Here is a tiny trained network, its code and every weight. The questions are about switching its units off for an input and a class, where a switched-off unit gives its printed mean instead of its output.

import numpy as np


def w(rows, s, z=0):
    codes = np.array(rows[::2]) - 128.0
    scale = np.full(codes.shape[1], s)
    scale[-1] = z or s
    return codes * scale


def f(y):
    return y / 2 * (1 + np.tanh(0.7978845608 * (y + 0.044715 * y**3)))


def log_softmax(a):
    a = a - a.max(-1, keepdims=True)
    return a - np.log(np.exp(a).sum(-1, keepdims=True))


def net(x, mask):
    res = np.array(x, float).reshape(1, 4) / 4 @ E
    y = f(res @ A[0][:, :-1].T + A[0][:, -1])
    res = res + np.where(mask, y, B[0][:, -1]) @ B[0][:, :-1]
    return log_softmax(res[-1] @ U[:, :-1].T + U[:, -1])


A, B = {}, {}
E = w([
[92,169,90,1,119],'x0',
[59,205,233,123,122],'x1',
[188,97,170,78,223],'x2',
[176,47,181,78,36],'x3',
],0.008)
A[0] = w([
[182,109,179,254,114,115],'N0',
[170,114,166,236,142,6],'N1',
[180,116,51,115,131,115],'N2',
[108,191,68,129,183,80],'N3',
[85,167,227,126,141,90],'N4',
[128,81,153,224,134,162],'N5',
[98,193,197,82,116,110],'N6',
[176,110,220,80,216,171],'N7',
[182,106,166,65,244,221],'N8',
[180,89,185,111,58,83],'N9',
[90,176,89,176,172,160],'N10',
[95,106,68,35,124,200],'N11',
[67,150,96,202,19,112],'N12',
[158,71,81,130,132,48],'N13',
[66,172,87,200,190,117],'N14',
[194,96,56,133,123,92],'N15',
[175,92,188,103,48,94],'N16',
[146,87,164,73,13,109],'N17',
[81,156,73,137,28,204],'N18',
[85,159,91,160,213,36],'N19',
[176,82,80,166,135,80],'N20',
[143,80,10,97,156,106],'N21',
[155,105,165,114,192,189],'N22',
[87,157,218,126,144,119],'N23',
],0.0084,0.0014)
B[0] = w([
[80,222,64,27,116,227],'N0',
[80,212,141,76,149,197],'N1',
[76,172,163,192,67,176],'N2',
[53,91,151,105,198,193],'N3',
[114,108,82,217,68,203],'N4',
[144,211,135,33,142,198],'N5',
[105,186,103,190,60,200],'N6',
[146,136,10,146,131,241],'N7',
[196,126,25,130,123,254],'N8',
[44,74,136,142,201,189],'N9',
[113,68,128,125,166,199],'N10',
[84,203,140,101,107,215],'N11',
[210,34,2,123,123,230],'N12',
[76,132,136,185,107,157],'N13',
[91,99,123,116,194,221],'N14',
[79,149,121,177,94,179],'N15',
[24,81,144,143,199,196],'N16',
[33,74,137,119,217,215],'N17',
[203,87,16,52,120,219],'N18',
[75,59,129,147,189,192],'N19',
[67,161,124,154,89,168],'N20',
[77,190,142,200,69,213],'N21',
[179,99,41,109,94,183],'N22',
[114,141,78,205,58,195],'N23',
],0.0065,0.006)
U = w([
[73,60,155,146,200,97],'0',
[108,166,138,251,45,135],'1',
[116,203,134,39,112,193],'2',
[204,75,71,125,120,103],'3',
[185,109,179,125,115,230],'4',
[172,122,212,148,112,1],'5',
],0.012,0.0051)

Each question gives the input, the list of numbers given to net, and the class t.
The units are the neurons (one row each of A and B). Each row of codes is followed by its name. A weight is (code - 128) times the scale printed after its matrix; where a second scale follows, it is the last column's (A, B and U).
mask holds one flag per neuron, in row order. A switched-off neuron (its flag False) gives its mean, the last column of its row in B, instead of its output. The means were averaged over made-up inputs and are rounded, as every weight is.
A unit's drop is (log p(t) with every unit on - log p(t) with that unit switched off) / (log p(t) with every unit on - log p(t) with every unit switched off).
The circuit of an input: a set's keep is (log p(t) with only the set's units on - log p(t) with every unit switched off) / (log p(t) with every unit on - log p(t) with every unit switched off). Starting from the 12 units with the biggest drops (on a tie, the unit counted first), units are removed one at a time, each time the one whose removal leaves the highest keep (on an exact tie, the one counted first), for as long as the keep stays at least 0.8.
units of the circuit, in order: the units of the circuit, biggest drop first
unit that matters most: the unit with the biggest drop
top k neurons: the k neurons with the biggest drops, biggest first
drop of u: that unit's drop, to one decimal
input [-8,4,-7,5], class 2: units of the circuit, in order	[N0; N5]
input [-6,7,6,-2], class 1: units of the circuit, in order	[N23]
input [-5,2,2,4], class 2: units of the circuit, in order	[N0; N5]
input [6,-2,4,7], class 0: units of the circuit, in order	[N17; N16]
input [-2,2,-5,3], class 3: units of the circuit, in order	[N12; N18]
input [-7,6,2,-6], class 2: top 2 neurons	[N0; N5]
input [3,-8,-7,3], class 1: top 2 neurons	[N21; N2]
input [-8,-8,-3,5], class 1: top 4 neurons	[N15; N13; N20; N2]
input [-4,-6,6,6], class 0: units of the circuit, in order	[N9; N16]
input [-2,4,-5,6], class 0: top 3 neurons	[N17; N16; N9]
input [4,4,7,6], class 3: units of the circuit, in order	[N8; N7]
input [-8,6,1,-4], class 2: top 3 neurons	[N0; N5; N1]
input [-8,7,-6,-7], class 2: top 2 neurons	[N0; N5]
input [5,-8,-2,-5], class 1: unit that matters most	N21
input [1,8,0,7], class 1: top 3 neurons	[N6; N23; N4]
input [-2,-2,-6,7], class 0: top 2 neurons	[N17; N16]
input [1,-7,0,-7], class 0: top 3 neurons	[N3; N19; N14]
input [4,-1,5,-3], class 3: top 3 neurons	[N8; N0; N1]
input [7,-2,8,-8], class 0: top 2 neurons	[N3; N19]
input [4,4,-5,7], class 0: top 2 neurons	[N17; N16]
input [5,3,7,-8], class 0: units of the circuit, in order	[N19]
input [-7,6,2,-5], class 2: top 3 neurons	[N0; N5; N1]
input [5,0,4,-8], class 0: drop of N19	0.1
input [-6,-5,5,-2], class 2: drop of N5	0.2
input [-7,4,5,2], class 2: drop of N5	0.1
